Below are the code and all the weights of a small trained network. Each question names an input and a class and asks about switching units off, where a switched-off unit gives its printed mean instead of its output.

import numpy as np


def w(rows, s, z=0):
    codes = np.array(rows[::2]) - 128.0
    scale = np.full(codes.shape[1], s)
    scale[-1] = z or s
    return codes * scale


def f(y):
    return y / 2 * (1 + np.tanh(0.7978845608 * (y + 0.044715 * y**3)))


def log_softmax(a):
    a = a - a.max(-1, keepdims=True)
    return a - np.log(np.exp(a).sum(-1, keepdims=True))


def net(x, mask):
    res = np.array(x, float).reshape(1, 8) / 4 @ E
    y = f(res @ A[0][:, :-1].T + A[0][:, -1])
    res = res + np.where(mask, y, B[0][:, -1]) @ B[0][:, :-1]
    return log_softmax(res[-1] @ U[:, :-1].T + U[:, -1])


A, B = {}, {}
E = w([
[117,133,119,122,129,127,130,127,120,124],'x0',
[169,124,183,90,125,110,254,120,99,82],'x1',
[128,129,128,128,125,132,125,128,122,126],'x2',
[87,55,127,211,74,100,150,204,132,87],'x3',
[143,31,91,163,168,89,140,71,58,172],'x4',
[128,129,130,130,130,129,128,131,130,130],'x5',
[156,90,80,42,107,86,119,183,146,148],'x6',
[118,132,132,128,133,102,118,128,129,126],'x7',
],0.0071)
A[0] = w([
[87,158,86,177,149,160,32,172,126,204,88],'n1',
[195,196,107,80,179,145,119,37,139,168,161],'n2',
[113,182,182,111,64,153,108,156,195,113,45],'n3',
[107,86,84,152,125,182,37,117,207,166,81],'n4',
[72,46,143,179,96,120,136,188,142,54,68],'n5',
[95,171,80,175,120,109,38,154,132,186,151],'n6',
[75,122,43,151,132,204,43,137,159,141,137],'n7',
[81,115,97,203,117,96,112,208,122,107,77],'n8',
[118,208,183,109,80,181,106,172,174,70,133],'n9',
[177,71,82,27,50,64,85,186,152,200,253],'n10',
[176,166,200,132,109,95,229,156,108,126,40],'n11',
[107,164,91,153,135,152,47,170,130,138,23],'n12',
[107,175,165,82,99,168,105,175,181,35,71],'n13',
[150,110,224,107,117,121,208,121,102,63,12],'n14',
[88,176,230,253,196,152,124,70,122,104,130],'n15',
[169,119,190,79,143,108,209,150,93,65,113],'n16',
[185,73,71,190,175,125,151,110,58,194,38],'n17',
[92,158,218,251,170,192,113,48,108,88,128],'n18',
[109,172,176,117,83,184,153,181,201,114,48],'n19',
[93,78,125,224,99,92,172,195,149,111,29],'n20',
[146,174,137,46,186,145,72,57,131,182,108],'n21',
[95,65,118,193,78,105,150,190,162,92,63],'n22',
[187,72,114,192,149,65,155,87,40,206,53],'n23',
[146,139,163,117,161,79,227,109,114,16,74],'n24',
[38,116,67,177,128,192,16,91,169,123,54],'n25',
[128,21,98,147,190,87,114,40,69,142,110],'n26',
[178,179,165,56,174,125,106,52,126,197,86],'n27',
],0.005,0.0024)
B[0] = w([
[190,132,177,125,142,60,112,64,36,122,213],'n1',
[72,49,203,113,108,229,84,138,146,98,232],'n2',
[93,215,108,57,127,51,169,78,165,223,166],'n3',
[196,164,137,102,153,19,144,91,62,136,197],'n4',
[52,67,198,52,95,217,65,145,91,114,208],'n5',
[200,131,186,125,129,96,168,83,81,102,218],'n6',
[204,137,154,154,136,34,163,114,80,150,224],'n7',
[135,51,189,89,131,156,73,139,60,163,184],'n8',
[68,163,90,152,111,102,171,75,202,194,221],'n9',
[186,139,75,153,216,168,185,199,170,41,253],'n10',
[166,181,169,80,117,70,133,57,74,155,167],'n11',
[170,170,146,29,136,57,125,68,87,187,153],'n12',
[93,183,102,123,93,87,144,126,173,201,185],'n13',
[179,194,160,43,121,91,150,93,59,166,170],'n14',
[155,137,21,63,202,153,111,198,167,49,237],'n15',
[241,157,155,118,144,74,132,111,86,137,191],'n16',
[66,232,89,37,59,95,149,118,181,225,178],'n17',
[158,143,26,84,212,161,196,249,154,55,245],'n18',
[119,204,106,59,62,103,153,90,152,192,171],'n19',
[49,108,183,3,87,185,29,132,89,149,200],'n20',
[105,59,212,92,139,222,49,141,105,113,221],'n21',
[102,103,218,47,114,232,47,156,103,134,199],'n22',
[48,203,94,89,116,110,140,106,163,191,199],'n23',
[199,122,161,103,128,68,150,87,19,155,189],'n24',
[224,189,149,88,136,67,136,129,32,147,223],'n25',
[50,205,61,94,79,79,144,101,248,207,225],'n26',
[42,62,197,54,69,221,38,153,124,83,205],'n27',
],0.0049,0.0036)
U = w([
[236,142,184,114,125,66,141,69,1,158,15],'0',
[17,56,231,76,85,228,46,139,100,117,26],'1',
[8,180,65,117,73,99,165,85,217,249,33],'2',
[147,100,109,155,138,161,144,147,142,112,253],'3',
[169,115,15,112,216,161,159,248,150,43,67],'4',
[128,91,146,163,156,138,141,125,151,121,221],'5',
[122,110,115,162,90,144,121,103,137,100,217],'6',
],0.0071,0.0053)

Each question gives the input, the list of numbers given to net, and the class t.
The units are the neurons (one row each of A and B). Each row of codes is followed by its name. A weight is (code - 128) times the scale printed after its matrix; where a second scale follows, it is the last column's (A, B and U).
mask holds one flag per neuron, in row order. A switched-off neuron (its flag False) gives its mean, the last column of its row in B, instead of its output. The means were averaged over made-up inputs and are rounded, as every weight is.
A unit's drop is (log p(t) with every unit on - log p(t) with that unit switched off) / (log p(t) with every unit on - log p(t) with every unit switched off).
The circuit of an input: a set's keep is (log p(t) with only the set's units on - log p(t) with every unit switched off) / (log p(t) with every unit on - log p(t) with every unit switched off). Starting from the 12 units with the biggest drops (on a tie, the unit counted first), units are removed one at a time, each time the one whose removal leaves the highest keep (on an exact tie, the one counted first), for as long as the keep stays at least 0.8.
units of the circuit, in order: the units of the circuit, biggest drop first
unit that matters most: the unit with the biggest drop
top k neurons: the k neurons with the biggest drops, biggest first
drop of u: that unit's drop, to one decimal
input [-2,-8,-6,6,7,6,-3,6], class 0: top neuron -> (n25)
input [2,3,3,6,-5,-1,-1,4], class 1: top 3 neurons -> (n5, n22, n20)
input [-3,3,8,-2,3,5,-8,-5], class 4: top 2 neurons -> (n18, n15)
input [-5,-4,-8,3,-8,4,-8,6], class 2: units of the circuit, in order -> (n9, n3)
input [-5,-5,0,2,-8,7,2,8], class 2: top 3 neurons -> (n9, n3, n13)
input [4,4,-5,-1,4,2,-8,-3], class 4: top 2 neurons -> (n18, n15)
input [5,6,-3,0,8,3,5,5], class 2: units of the circuit, in order -> (n26, n23)
input [-7,-7,-4,-3,1,4,-5,-6], class 0: top 2 neurons -> (n25, n1)
input [6,3,-3,-7,-4,2,0,1], class 1: units of the circuit, in order -> (n27, n2)
input [0,7,6,1,-7,2,-5,2], class 0: top 2 neurons -> (n24, n16)
input [1,-6,6,8,0,1,8,2], class 1: top 3 neurons -> (n22, n5, n20)
input [-3,-6,4,2,5,-4,-5,5], class 0: top 2 neurons -> (n25, n1)
input [0,5,1,-8,-6,-7,-6,-2], class 1: top 2 neurons -> (n27, n2)
input [0,0,-6,-4,-6,-1,-6,0], class 2: unit that matters most -> n9
input [-6,7,5,3,-2,-6,-6,-7], class 0: top 4 neurons -> (n24, n14, n11, n16)
input [3,2,8,-7,8,3,1,-2], class 2: top 3 neurons -> (n26, n17, n23)
input [1,2,0,0,2,-2,-3,0], class 4: drop of n10 -> -0.4
input [-1,-3,-1,3,4,-4,-8,6], class 4: drop of n15 -> 0.3
input [-1,5,-1,1,8,-2,-6,1], class 2: drop of n26 -> 0.3
input [1,1,-8,7,7,-8,-8,5], class 4: units of the circuit, in order -> (n18)
